[[0,5,-25,4],
[19,-21,90,4],
[6,5,29,4],
[0,5,-17,4]]
->
[[-21,90],
[5,29]]

[[19,-28,46,-86,-13],
[14,-19,24,-55,-7],
[-42,33,-3,64,28],
[5,4,-1,11,7]]
->
[[-19,24],
[33,-3]]

[[-27,19,-10,85,61],
[16,-28,9,-96,-12],
[18,-26,12,-97,-15]]
->
[[-28,9],
[-26,12]]

[[-15,95,-31,-60],
[-36,4,-17,35],
[-16,22,-56,-21],
[-34,37,-86,-21],
[0,-31,-12,47]]
->
[[4,-17],
[22,-56]]

[[64,64,64,-71],
[-74,-65,-66,77],
[-78,-73,-73,85],
[-81,-79,-78,89],
[82,71,71,-83]]
->
[[-65,-66],
[-73,-73]]

[[2,-83,0,7],
[-3,8,2,-24],
[-32,67,47,-12]]
->
[[8,2],
[67,47]]

[[24,92,95],
[-13,-65,-70],
[-10,-62,-67]]
->
[[-65,-70],
[-62,-67]]

[[32,-76,-43,44],
[14,-64,-37,16],
[25,-45,-34,26]]
->
[[-64,-37],
[-45,-34]]
---
[[-45,5,42,24,-24,46,9,-65],
[3,6,2,4,39,6,9,48],
[-7,-22,-5,-1,22,22,-1,55],
[-29,20,-12,27,-49,40,62,-2],
[-24,43,43,26,-2,14,20,-71],
[-25,-27,31,5,35,38,-23,19],
[-23,-12,36,8,27,29,-18,-6],
[-14,-4,-17,12,-1,34,36,60],
[-10,-23,-2,1,23,27,0,56],
[-30,23,71,23,60,29,-12,-34]]
->
[[5,42,24,-24,46,9,-65,-45],
[6,2,4,39,6,9,48,3],
[-22,-5,-1,22,22,-1,55,-7],
[20,-12,27,-49,40,62,-2,-29],
[43,43,26,-2,14,20,-71,-24],
[-27,31,5,35,38,-23,19,-25],
[-12,36,8,27,29,-18,-6,-23],
[-4,-17,12,-1,34,36,60,-14],
[-23,-2,1,23,27,0,56,-10],
[23,71,23,60,29,-12,-34,-30]]

[[91,64],
[-73,-53],
[-67,-52],
[91,59],
[-77,-57],
[-77,-58],
[60,50],
[81,49],
[-64,-43],
[-65,-51]]
->
[[64,91],
[-53,-73],
[-52,-67],
[59,91],
[-57,-77],
[-58,-77],
[50,60],
[49,81],
[-43,-64],
[-51,-65]]

[[65,-54,59,65,-36,64,51,-75,-30,51],
[59,-74,48,50,-35,61,57,-65,-47,29],
[-49,72,-37,-49,70,-56,-62,96,47,-38]]
->
[[-54,59,65,-36,64,51,-75,-30,51,65],
[-74,48,50,-35,61,57,-65,-47,29,59],
[72,-37,-49,70,-56,-62,96,47,-38,-49]]

[[30,-9,-2,-1,10,-9,-75,-9,-35],
[-20,-9,49,-62,-15,11,10,-29,-35],
[30,44,49,29,-40,20,31,52,-23],
[-36,44,-37,-1,48,11,-11,11,-46],
[-53,-9,32,44,36,-19,-32,-29,13],
[13,-49,32,14,-15,-19,-11,93,-11],
[30,17,-2,14,10,1,-54,-29,-58],
[-36,-9,-37,-1,10,-9,74,32,-46],
[-53,17,49,-32,23,40,-32,32,13]]
->
[[-9,-2,-1,10,-9,-75,-9,-35,30],
[-9,49,-62,-15,11,10,-29,-35,-20],
[44,49,29,-40,20,31,52,-23,30],
[44,-37,-1,48,11,-11,11,-46,-36],
[-9,32,44,36,-19,-32,-29,13,-53],
[-49,32,14,-15,-19,-11,93,-11,13],
[17,-2,14,10,1,-54,-29,-58,30],
[-9,-37,-1,10,-9,74,32,-46,-36],
[17,49,-32,23,40,-32,32,13,-53]]

[[-29,44,-2,57,17,-3,-77,-2,14,-32,-51],
[-19,34,-4,44,11,-2,-46,-1,11,-19,-35],
[-18,36,3,49,18,0,-69,-8,10,-33,-42],
[-20,39,5,52,16,-2,-68,-7,10,-33,-39],
[28,-44,-3,-52,-19,-6,76,6,-20,32,42]]
->
[[44,-2,57,17,-3,-77,-2,14,-32,-51,-29],
[34,-4,44,11,-2,-46,-1,11,-19,-35,-19],
[36,3,49,18,0,-69,-8,10,-33,-42,-18],
[39,5,52,16,-2,-68,-7,10,-33,-39,-20],
[-44,-3,-52,-19,-6,76,6,-20,32,42,28]]

[[-60,-36,-69,-85,71],
[49,41,44,61,-53],
[63,28,43,66,-47],
[-76,-58,-51,-37,89],
[44,40,37,51,-48],
[63,39,36,40,-59],
[-64,-6,-66,-77,64],
[-71,-75,-75,-38,74],
[32,60,31,0,-17],
[54,45,63,49,-52]]
->
[[-36,-69,-85,71,-60],
[41,44,61,-53,49],
[28,43,66,-47,63],
[-58,-51,-37,89,-76],
[40,37,51,-48,44],
[39,36,40,-59,63],
[-6,-66,-77,64,-64],
[-75,-75,-38,74,-71],
[60,31,0,-17,32],
[45,63,49,-52,54]]

[[48,58,-55,-46,64,-43,35,-60,-45,-48,31,-35,12,42,-59,-36],
[41,-48,-32,-28,-22,80,18,-26,-24,49,-55,83,-82,31,-34,56],
[90,-80,-51,-61,3,46,77,-52,-54,7,-12,55,-76,68,-34,7]]
->
[[58,-55,-46,64,-43,35,-60,-45,-48,31,-35,12,42,-59,-36,48],
[-48,-32,-28,-22,80,18,-26,-24,49,-55,83,-82,31,-34,56,41],
[-80,-51,-61,3,46,77,-52,-54,7,-12,55,-76,68,-34,7,90]]

[[-19,30,8,1],
[46,27,29,61],
[-38,-11,-31,-3],
[4,4,-5,22],
[41,25,27,56],
[8,45,29,19],
[-46,-24,-45,6],
[72,27,30,96],
[-28,-59,-72,62],
[-93,-22,-63,-20]]
->
[[30,8,1,-19],
[27,29,61,46],
[-11,-31,-3,-38],
[4,-5,22,4],
[25,27,56,41],
[45,29,19,8],
[-24,-45,6,-46],
[27,30,96,72],
[-59,-72,62,-28],
[-22,-63,-20,-93]]
